Below are the code and all the weights of a small trained network. Each question names an input and a class and asks about switching units off, where a switched-off unit gives its printed mean instead of its output.

import numpy as np


def w(rows, s, z=0):
    codes = np.array(rows[::2]) - 128.0
    scale = np.full(codes.shape[1], s)
    scale[-1] = z or s
    return codes * scale


def norm(h):
    return h / np.sqrt((h * h).mean(-1, keepdims=True) + 1e-5)


def f(y):
    return y / 2 * (1 + np.tanh(0.7978845608 * (y + 0.044715 * y**3)))


def log_softmax(a):
    a = a - a.max(-1, keepdims=True)
    return a - np.log(np.exp(a).sum(-1, keepdims=True))


def net(x, mask):
    res = np.array(x, float).reshape(1, 7) / 4 @ E
    u = 0
    for l in range(2):
        y = f(norm(res) @ A[l][:, :-1].T + A[l][:, -1])
        res = res + np.where(mask[u : u + 6], y, B[l][:, -1]) @ B[l][:, :-1]
        u += 6
    return log_softmax(norm(res)[-1] @ U[:, :-1].T + U[:, -1])


A, B = {}, {}
E = w([
[134,125,120,128,124,130,123,128,126],'x0',
[93,212,1,161,188,80,134,72,214],'x1',
[133,141,137,123,118,117,123,129,121],'x2',
[119,134,131,134,132,131,135,125,132],'x3',
[116,124,139,143,130,129,157,127,130],'x4',
[67,114,61,86,15,109,210,194,74],'x5',
[230,165,163,165,149,105,183,237,241],'x6',
],0.0069)
A[0] = w([
[119,51,209,181,84,12,96,178,157,119],'0.n1',
[246,131,21,94,203,169,171,56,186,232],'0.n2',
[16,102,112,167,116,146,103,139,77,217],'0.n3',
[97,103,254,162,176,222,47,36,94,218],'0.n4',
[57,140,77,150,203,113,70,20,124,129],'0.n5',
[139,149,67,45,64,113,206,133,113,251],'0.n6',
],0.0056,0.003)
B[0] = w([
[226,32,111,136,104,217,151,126,192,152],'0.n1',
[38,182,204,254,127,12,126,178,137,222],'0.n2',
[50,142,165,74,4,145,77,28,95,189],'0.n3',
[179,29,62,11,134,187,71,28,214,255],'0.n4',
[78,198,75,163,168,105,90,30,112,225],'0.n5',
[43,158,86,121,85,94,239,246,139,206],'0.n6',
],0.0059,0.0066)
A[1] = w([
[162,56,180,152,131,136,42,80,127,17],'1.n1',
[115,115,224,66,29,178,157,190,80,45],'1.n2',
[187,55,203,208,137,155,99,130,173,4],'1.n3',
[178,119,167,164,127,132,52,39,131,153],'1.n4',
[165,132,185,142,127,183,194,253,184,31],'1.n5',
[209,96,215,243,115,113,58,118,204,166],'1.n6',
],0.0068,0.0026)
B[1] = w([
[100,79,154,84,71,169,137,77,203,195],'1.n1',
[103,62,149,199,204,211,43,133,5,213],'1.n2',
[190,254,100,44,179,169,146,150,101,186],'1.n3',
[160,74,106,126,215,144,154,102,218,233],'1.n4',
[251,39,9,204,106,138,98,137,98,224],'1.n5',
[187,244,243,5,247,168,211,164,57,255],'1.n6',
],0.0061,0.005)
U = w([
[131,49,194,45,86,217,81,31,174,187],'0',
[9,40,166,75,46,200,91,147,8,163],'1',
[235,127,186,35,217,185,203,153,112,84],'2',
[186,49,96,215,74,216,158,210,43,176],'3',
[44,154,56,156,233,70,75,9,178,39],'4',
[14,186,63,131,37,76,193,70,71,253],'5',
[141,246,226,177,203,82,187,163,169,230],'6',
[117,151,61,192,55,2,233,210,217,44],'7',
],0.0068,0.0026)

Each question gives the input, the list of numbers given to net, and the class t.
The units are the neurons (one row each of A and B). Each row of codes is followed by its name. A weight is (code - 128) times the scale printed after its matrix; where a second scale follows, it is the last column's (A, B and U).
mask holds one flag per neuron, layer by layer. A switched-off neuron (its flag False) gives its mean, the last column of its row in B, instead of its output. The means were averaged over made-up inputs and are rounded, as every weight is.
A unit's drop is (log p(t) with every unit on - log p(t) with that unit switched off) / (log p(t) with every unit on - log p(t) with every unit switched off).
The circuit of an input: a set's keep is (log p(t) with only the set's units on - log p(t) with every unit switched off) / (log p(t) with every unit on - log p(t) with every unit switched off). Starting from all 12 units, units are removed one at a time, each time the one whose removal leaves the highest keep (on an exact tie, the one counted first), for as long as the keep stays at least 0.8.
units of the circuit, in order: the units of the circuit, biggest drop first
most important unit: the unit with the biggest drop
top k neurons: the k neurons with the biggest drops, biggest first
k most important neurons of layer l: the k neurons of layer l with the biggest drops, biggest first
drop when u is switched off: that unit's drop, to one decimal
input [-1,-3,2,-2,0,6,5], class 3: units of the circuit, in order -> (1.n2; 1.n5)
input [0,-3,-4,-8,-3,4,8], class 3: most important unit -> 1.n5
input [0,7,8,8,-6,-1,2], class 6: 4 most important neurons of layer 0 -> (0.n2; 0.n4; 0.n3; 0.n6)
input [-2,0,-6,-8,-3,6,2], class 3: top 4 neurons -> (0.n5; 1.n2; 0.n2; 1.n5)
input [-8,3,7,-7,-4,-6,1], class 6: units of the circuit, in order -> (0.n2; 1.n6)
input [6,-1,-7,8,-7,8,5], class 3: units of the circuit, in order -> (1.n2; 0.n5)
input [1,-5,0,-5,-5,4,3], class 3: units of the circuit, in order -> (1.n5; 0.n4)
input [8,7,4,-7,-1,2,2], class 7: 2 most important neurons of layer 1 -> (1.n6; 1.n2)
input [0,6,-5,2,-5,-4,3], class 6: top 3 neurons -> (0.n2; 1.n6; 0.n4)
input [-6,-3,-6,-1,-4,1,6], class 3: top 3 neurons -> (1.n5; 0.n4; 0.n5)
input [-4,-3,5,-6,6,8,7], class 3: 2 most important neurons of layer 1 -> (1.n2; 1.n5)
input [-5,4,-6,7,-2,2,3], class 7: top 2 neurons -> (1.n6; 0.n5)
input [-2,4,8,2,-5,1,-1], class 5: 2 most important neurons of layer 0 -> (0.n4; 0.n6)
input [1,6,-4,-2,-1,-6,1], class 6: most important neuron of layer 0 -> (0.n2)
input [-7,-8,8,-5,-1,4,6], class 3: drop when 0.n5 is switched off -> 0.0
input [-8,-4,-1,7,5,5,1], class 3: drop when 0.n4 is switched off -> 0.2
input [0,-7,7,-4,-7,1,4], class 3: drop when 1.n3 is switched off -> -0.1
